Below are the code and all the weights of a small trained network. Each question names an input and a class and asks about switching units off, where a switched-off unit gives its printed mean instead of its output.

import numpy as np


def w(rows, s, z=0):
    codes = np.array(rows[::2]) - 128.0
    scale = np.full(codes.shape[1], s)
    scale[-1] = z or s
    return codes * scale


def norm(h):
    return h / np.sqrt((h * h).mean(-1, keepdims=True) + 1e-5)


def f(y):
    return y / 2 * (1 + np.tanh(0.7978845608 * (y + 0.044715 * y**3)))


def log_softmax(a):
    a = a - a.max(-1, keepdims=True)
    return a - np.log(np.exp(a).sum(-1, keepdims=True))


def net(x, mask):
    res = np.array(x, float).reshape(1, 6) / 4 @ E
    u = 0
    for l in range(3):
        y = f(norm(res) @ A[l][:, :-1].T + A[l][:, -1])
        res = res + np.where(mask[u : u + 10], y, B[l][:, -1]) @ B[l][:, :-1]
        u += 10
    return log_softmax(norm(res)[-1] @ U[:, :-1].T + U[:, -1])


A, B = {}, {}
E = w([
[219,1,3,120],'x0',
[102,55,189,35],'x1',
[122,122,124,131],'x2',
[133,87,213,252],'x3',
[131,131,131,124],'x4',
[129,130,129,128],'x5',
],0.0082)
A[0] = w([
[83,150,183,176,26],'0.n1',
[21,178,158,149,255],'0.n2',
[27,55,187,75,137],'0.n3',
[128,122,158,251,56],'0.n4',
[56,105,90,148,128],'0.n5',
[97,87,56,102,112],'0.n6',
[111,107,152,81,101],'0.n7',
[110,83,208,104,120],'0.n8',
[77,85,209,223,110],'0.n9',
[57,91,173,33,9],'0.n10',
],0.011,0.006)
B[0] = w([
[208,156,151,224,150],'0.n1',
[57,198,180,91,255],'0.n2',
[170,99,193,62,192],'0.n3',
[204,119,129,76,179],'0.n4',
[186,228,188,184,129],'0.n5',
[191,167,97,56,167],'0.n6',
[134,111,209,64,140],'0.n7',
[55,89,223,166,160],'0.n8',
[254,191,191,83,197],'0.n9',
[195,255,90,82,160],'0.n10',
],0.0062,0.0079)
A[1] = w([
[254,69,80,108,151],'1.n1',
[102,162,125,91,56],'1.n2',
[77,113,196,66,2],'1.n3',
[168,69,158,96,99],'1.n4',
[166,172,164,110,14],'1.n5',
[110,83,109,106,15],'1.n6',
[189,29,137,169,184],'1.n7',
[138,161,133,68,167],'1.n8',
[73,210,119,149,114],'1.n9',
[75,11,125,207,137],'1.n10',
],0.013,0.0029)
B[1] = w([
[110,110,114,168,254],'1.n1',
[68,163,139,146,148],'1.n2',
[167,101,116,127,173],'1.n3',
[20,108,123,120,169],'1.n4',
[148,166,137,104,161],'1.n5',
[89,146,129,128,129],'1.n6',
[36,165,190,132,194],'1.n7',
[102,114,114,147,189],'1.n8',
[86,127,63,113,181],'1.n9',
[159,157,245,118,146],'1.n10',
],0.012,0.009)
A[2] = w([
[84,149,108,226,165],'2.n1',
[181,12,141,234,9],'2.n2',
[151,202,16,59,68],'2.n3',
[118,2,92,37,18],'2.n4',
[62,88,158,191,140],'2.n5',
[153,44,22,101,120],'2.n6',
[26,38,56,200,2],'2.n7',
[95,194,219,154,127],'2.n8',
[80,162,157,225,57],'2.n9',
[145,208,183,37,73],'2.n10',
],0.009,0.0045)
B[2] = w([
[191,118,98,154,197],'2.n1',
[135,73,164,180,137],'2.n2',
[140,142,204,189,190],'2.n3',
[12,81,125,179,166],'2.n4',
[80,125,128,177,183],'2.n5',
[151,40,81,120,185],'2.n6',
[190,214,107,2,185],'2.n7',
[197,69,21,174,253],'2.n8',
[204,7,151,182,166],'2.n9',
[180,69,91,67,218],'2.n10',
],0.0082,0.0054)
U = w([
[76,230,59,119,41],'0',
[219,203,147,174,213],'1',
[168,98,6,161,5],'2',
[156,68,128,242,150],'3',
[109,168,145,27,243],'4',
[175,137,241,98,97],'5',
[47,61,72,99,227],'6',
[55,61,214,174,7],'7',
],0.023,0.0021)

Each question gives the input, the list of numbers given to net, and the class t.
The units are the neurons (one row each of A and B). Each row of codes is followed by its name. A weight is (code - 128) times the scale printed after its matrix; where a second scale follows, it is the last column's (A, B and U).
mask holds one flag per neuron, layer by layer. A switched-off neuron (its flag False) gives its mean, the last column of its row in B, instead of its output. The means were averaged over made-up inputs and are rounded, as every weight is.
A unit's drop is (log p(t) with every unit on - log p(t) with that unit switched off) / (log p(t) with every unit on - log p(t) with every unit switched off).
The circuit of an input: a set's keep is (log p(t) with only the set's units on - log p(t) with every unit switched off) / (log p(t) with every unit on - log p(t) with every unit switched off). Starting from the 12 units with the biggest drops (on a tie, the unit counted first), units are removed one at a time, each time the one whose removal leaves the highest keep (on an exact tie, the one counted first), for as long as the keep stays at least 0.8.
circuit, biggest first: the units of the circuit, biggest drop first
unit that matters most: the unit with the biggest drop
k most important neurons: the k neurons with the biggest drops, biggest first
k most important neurons of layer l: the k neurons of layer l with the biggest drops, biggest first
drop of u: that unit's drop, to one decimal
input [4,1,3,2,3,-6], class 7: circuit, biggest first -> [1.n7]
input [0,-8,-4,6,0,2], class 1: 2 most important neurons of layer 0 -> [0.n9 0.n4]
input [0,-3,-7,3,3,-1], class 1: 2 most important neurons -> [0.n9 1.n5]
input [1,-1,6,-5,-2,-3], class 2: 2 most important neurons of layer 2 -> [2.n6 2.n3]
input [-4,1,5,1,-2,-1], class 5: 3 most important neurons of layer 2 -> [2.n7 2.n1 2.n10]
input [-2,7,-3,2,-4,6], class 5: 3 most important neurons -> [0.n8 1.n9 0.n10]
input [-7,-4,4,1,2,-5], class 1: 2 most important neurons -> [0.n1 1.n4]
input [6,-7,2,1,-2,-3], class 3: 2 most important neurons of layer 1 -> [1.n9 1.n10]
input [8,1,5,2,-7,-3], class 7: 3 most important neurons of layer 1 -> [1.n10 1.n7 1.n4]
input [-2,0,-8,7,-8,-2], class 1: 2 most important neurons -> [0.n9 2.n8]
input [8,-8,-3,3,-6,-5], class 3: 2 most important neurons -> [1.n10 1.n7]
input [-3,-1,-6,1,-4,-4], class 1: 2 most important neurons -> [0.n9 0.n1]
input [5,1,-2,0,-8,-4], class 6: 2 most important neurons of layer 2 -> [2.n7 2.n8]
input [-1,1,0,6,-8,2], class 5: circuit, biggest first -> [0.n9]
input [8,1,-5,-2,-5,-3], class 6: 2 most important neurons of layer 2 -> [2.n8 2.n4]
input [-6,1,-2,8,-2,6], class 5: 2 most important neurons -> [0.n9 1.n1]
input [0,4,-6,6,7,7], class 5: 2 most important neurons -> [0.n9 1.n1]
input [8,3,5,-1,5,-1], class 6: 2 most important neurons -> [0.n6 2.n7]
input [8,-1,-8,2,6,3], class 3: 2 most important neurons of layer 0 -> [0.n3 0.n8]
input [-1,2,-3,2,5,5], class 5: unit that matters most -> 0.n8
input [0,-3,-6,3,7,-8], class 1: 2 most important neurons -> [0.n9 1.n5]
input [-6,3,0,6,-6,1], class 5: drop of 0.n9 -> 0.2
